Below are the code and all the weights of a small trained network. Each question names an input and a target symbol and asks about switching units off, where a switched-off unit gives its printed mean instead of its output.

import numpy as np


def w(rows, s, z=0):
    codes = np.array(rows[::2]) - 128.0
    scale = np.full(codes.shape[1], s)
    scale[-1] = z or s
    return codes * scale


def norm(h):
    return h / np.sqrt((h * h).mean(-1, keepdims=True) + 1e-5)


def f(y):
    return np.maximum(y, 0)


def softmax(a):
    e = np.exp(a - a.max(-1, keepdims=True))
    return e / e.sum(-1, keepdims=True)


def log_softmax(a):
    a = a - a.max(-1, keepdims=True)
    return a - np.log(np.exp(a).sum(-1, keepdims=True))


def net(x, mask):
    ids = ['αβεζξσψω'.index(c) for c in x.split()]
    T = len(ids)
    res = E[ids] + P[:T]
    u = 0
    for l in range(3):
        q, k, v = (norm(res) @ M[l].T for M in (Q, K, V))
        z = softmax(np.where(np.tri(T) > 0, q @ k.T / 2**0.5, -1e9)) @ v
        res = res + np.where(mask[u], z, O[l][:, -1]) @ O[l][:, :-1]
        u += 1
        y = f(norm(res) @ A[l][:, :-1].T + A[l][:, -1])
        res = res + np.where(mask[u : u + 8], y, B[l][:, -1]) @ B[l][:, :-1]
        u += 8
    return log_softmax(norm(res)[-1] @ U[:, :-1].T + U[:, -1])


Q, K, V, O, A, B = {}, {}, {}, {}, {}, {}
E = w([
[132,155,80,124,103,110],'α',
[96,145,92,57,146,143],'β',
[162,158,100,150,144,129],'ε',
[132,113,106,150,114,86],'ζ',
[141,61,127,110,239,163],'ξ',
[165,120,253,139,105,136],'σ',
[107,101,131,62,163,84],'ψ',
[68,97,131,139,102,128],'ω',
],0.03)
P = w([
[241,37,65,91,74,174],'0',
[198,69,85,99,66,163],'1',
[185,76,55,140,73,156],'2',
[159,87,59,155,82,149],'3',
[139,98,53,164,101,140],'4',
[112,107,65,178,115,126],'5',
[94,122,74,200,124,122],'6',
[73,134,81,212,142,116],'7',
[41,148,88,224,158,119],'8',
[56,139,59,253,127,132],'9',
],0.0074)
Q[0] = w([
[145,104,158,71,183,120],'0.h0',
[81,79,3,141,203,112],'0.h0',
],0.019)
K[0] = w([
[131,154,140,229,97,139],'0.h0',
[6,204,81,127,221,66],'0.h0',
],0.013)
V[0] = w([
[143,116,145,188,128,136],'0.h0',
[124,173,96,156,122,248],'0.h0',
],0.012)
O[0] = w([
[173,29,108,53,182,2,3],'0.h0',
[74,224,204,56,181,54,94],'0.h0',
],0.0093,0.0047)
A[0] = w([
[123,22,99,135,130,83,221],'0.n0',
[74,94,182,173,167,230,5],'0.n1',
[52,157,49,60,155,152,79],'0.n2',
[76,171,249,159,171,127,137],'0.n3',
[50,141,182,148,106,190,139],'0.n4',
[255,151,92,168,109,114,226],'0.n5',
[212,191,128,114,211,101,62],'0.n6',
[132,110,190,211,181,201,166],'0.n7',
],0.0099,0.0024)
B[0] = w([
[135,100,156,233,121,81,190],'0.n0',
[216,68,127,51,90,60,160],'0.n1',
[200,30,71,68,63,143,208],'0.n2',
[133,153,74,141,2,136,166],'0.n3',
[43,59,233,144,158,131,185],'0.n4',
[62,212,122,108,198,71,254],'0.n5',
[80,199,202,74,174,38,158],'0.n6',
[199,179,50,42,66,153,184],'0.n7',
],0.0075,0.0077)
Q[1] = w([
[130,154,173,126,203,162],'1.h0',
[253,51,246,72,69,107],'1.h0',
],0.012)
K[1] = w([
[204,174,211,178,182,90],'1.h0',
[177,23,130,39,40,2],'1.h0',
],0.0077)
V[1] = w([
[63,2,39,30,181,94],'1.h0',
[204,136,134,70,78,93],'1.h0',
],0.0042)
O[1] = w([
[141,254,131,203,227,187,20],'1.h0',
[180,191,43,211,163,33,253],'1.h0',
],0.0062,0.0011)
A[1] = w([
[63,215,173,143,61,93,145],'1.n0',
[122,226,122,153,115,117,109],'1.n1',
[99,166,168,71,207,110,129],'1.n2',
[95,71,88,12,170,215,6],'1.n3',
[134,224,105,109,134,216,146],'1.n4',
[98,132,51,51,168,125,101],'1.n5',
[133,152,115,173,70,239,182],'1.n6',
[58,50,134,194,99,126,85],'1.n7',
],0.011,0.0023)
B[1] = w([
[127,91,146,137,222,109,250],'1.n0',
[136,120,116,86,174,124,233],'1.n1',
[86,202,146,1,173,28,162],'1.n2',
[30,128,142,238,2,100,164],'1.n3',
[81,10,190,140,93,140,237],'1.n4',
[124,174,99,107,54,171,215],'1.n5',
[209,198,239,120,194,140,255],'1.n6',
[154,123,95,57,176,149,207],'1.n7',
],0.0087,0.0073)
Q[2] = w([
[75,205,6,139,152,182],'2.h0',
[124,218,190,184,163,146],'2.h0',
],0.011)
K[2] = w([
[119,97,7,40,101,62],'2.h0',
[222,150,132,80,190,161],'2.h0',
],0.013)
V[2] = w([
[3,28,183,131,178,151],'2.h0',
[92,181,123,183,196,182],'2.h0',
],0.0075)
O[2] = w([
[51,105,178,108,137,147,29],'2.h0',
[30,254,75,214,161,134,4],'2.h0',
],0.0087,0.0023)
A[2] = w([
[72,190,206,128,180,174,50],'2.n0',
[160,121,155,205,88,109,168],'2.n1',
[98,94,104,216,145,80,2],'2.n2',
[159,163,83,151,76,86,102],'2.n3',
[133,149,166,57,108,165,177],'2.n4',
[217,194,137,237,100,189,56],'2.n5',
[179,169,99,129,75,91,49],'2.n6',
[119,161,252,216,164,73,109],'2.n7',
],0.014,0.0048)
B[2] = w([
[124,118,98,147,16,93,242],'2.n0',
[80,189,83,170,157,102,220],'2.n1',
[129,104,2,130,141,151,145],'2.n2',
[123,107,140,85,144,191,241],'2.n3',
[82,157,63,181,122,129,221],'2.n4',
[159,182,228,156,195,163,253],'2.n5',
[126,106,113,90,148,183,235],'2.n6',
[77,112,113,137,58,196,238],'2.n7',
],0.013,0.0067)
U = w([
[141,155,81,1,119,227,18],'α',
[70,167,120,161,33,143,198],'β',
[82,205,136,65,157,47,163],'ε',
[115,121,13,215,180,96,93],'ζ',
[133,114,122,118,170,119,58],'ξ',
[212,99,147,121,80,71,163],'σ',
[138,170,177,166,196,183,252],'ψ',
[53,33,195,100,200,133,114],'ω',
],0.0079,0.0029)

Each question gives the input, a string of symbols that net reads in full, and the target symbol t.
The units are the heads (2 rows each of Q, K, V and O) and the neurons (one row each of A and B). Each row of codes is followed by its name. A weight is (code - 128) times the scale printed after its matrix; where a second scale follows, it is the last column's (O, A, B and U).
mask holds one flag per unit, layer by layer, with each layer's heads first. A switched-off unit (its flag False) gives its mean, the last column of its rows in O or B, instead of its output. The means were averaged over made-up inputs and are rounded, as every weight is.
A unit's drop is (log p(t) with every unit on - log p(t) with that unit switched off) / (log p(t) with every unit on - log p(t) with every unit switched off).
The circuit of an input: a set's keep is (log p(t) with only the set's units on - log p(t) with every unit switched off) / (log p(t) with every unit on - log p(t) with every unit switched off). Starting from the 12 units with the biggest drops (on a tie, the unit counted first), units are removed one at a time, each time the one whose removal leaves the highest keep (on an exact tie, the one counted first), for as long as the keep stays at least 0.8.
circuit, biggest first: the units of the circuit, biggest drop first
unit that matters most: the unit with the biggest drop
top k neurons: the k neurons with the biggest drops, biggest first
k most important neurons of layer l: the k neurons of layer l with the biggest drops, biggest first
drop when u is switched off: that unit's drop, to one decimal
input α α ε α ξ σ ε α ξ, target α: circuit, biggest first	(0.n7 1.n5)
input σ σ α σ ψ β α ζ σ, target β: unit that matters most	1.n6
input ψ ε ω ξ ζ, target ψ: circuit, biggest first	(0.h0 2.n5 1.n6)
input ζ σ α α ξ σ ζ ψ, target ζ: circuit, biggest first	(0.h0 0.n0 2.n2)
input ξ ε ε α α α ξ, target α: 2 most important neurons of layer 0	(0.n7 0.n1)
input ω ω ε ε α α σ ω α ψ, target α: 4 most important neurons of layer 0	(0.n2 0.n4 0.n5 0.n0)
input α ζ ξ ξ, target ζ: top 4 neurons	(0.n0 1.n6 0.n5 1.n3)
input ε ε ε ξ ε ε α ψ, target α: top 3 neurons	(0.n2 1.n5 0.n4)
input σ ε ε ε α α ω ε ε ω, target ω: top 2 neurons	(1.n7 0.n4)
input ψ α α ζ ξ, target ζ: top 3 neurons	(1.n6 1.n3 0.n0)
input ζ α ψ ψ, target ψ: top 2 neurons	(1.n4 0.n4)
input ω ε ω, target ω: top 2 neurons	(1.n7 0.n0)
input β α ξ ζ β ε ε σ, target β: top 2 neurons	(2.n7 2.n1)
input ζ ε σ, target σ: unit that matters most	2.h0
input ζ α α α α σ ψ, target σ: 4 most important neurons of layer 0	(0.n0 0.n2 0.n5 0.n7)
input σ ε β ξ, target β: top 2 neurons	(1.n3 0.n4)
input ω α ω ε ω α, target α: drop when 0.n2 is switched off	0.1
input α ξ ψ α α ω σ ζ, target ψ: drop when 2.n5 is switched off	0.2
input σ ε β ω ω ε, target β: drop when 2.n0 is switched off	0.3
input α ζ ε ε α ζ α σ ε ψ, target ε: top neuron	(1.n2)
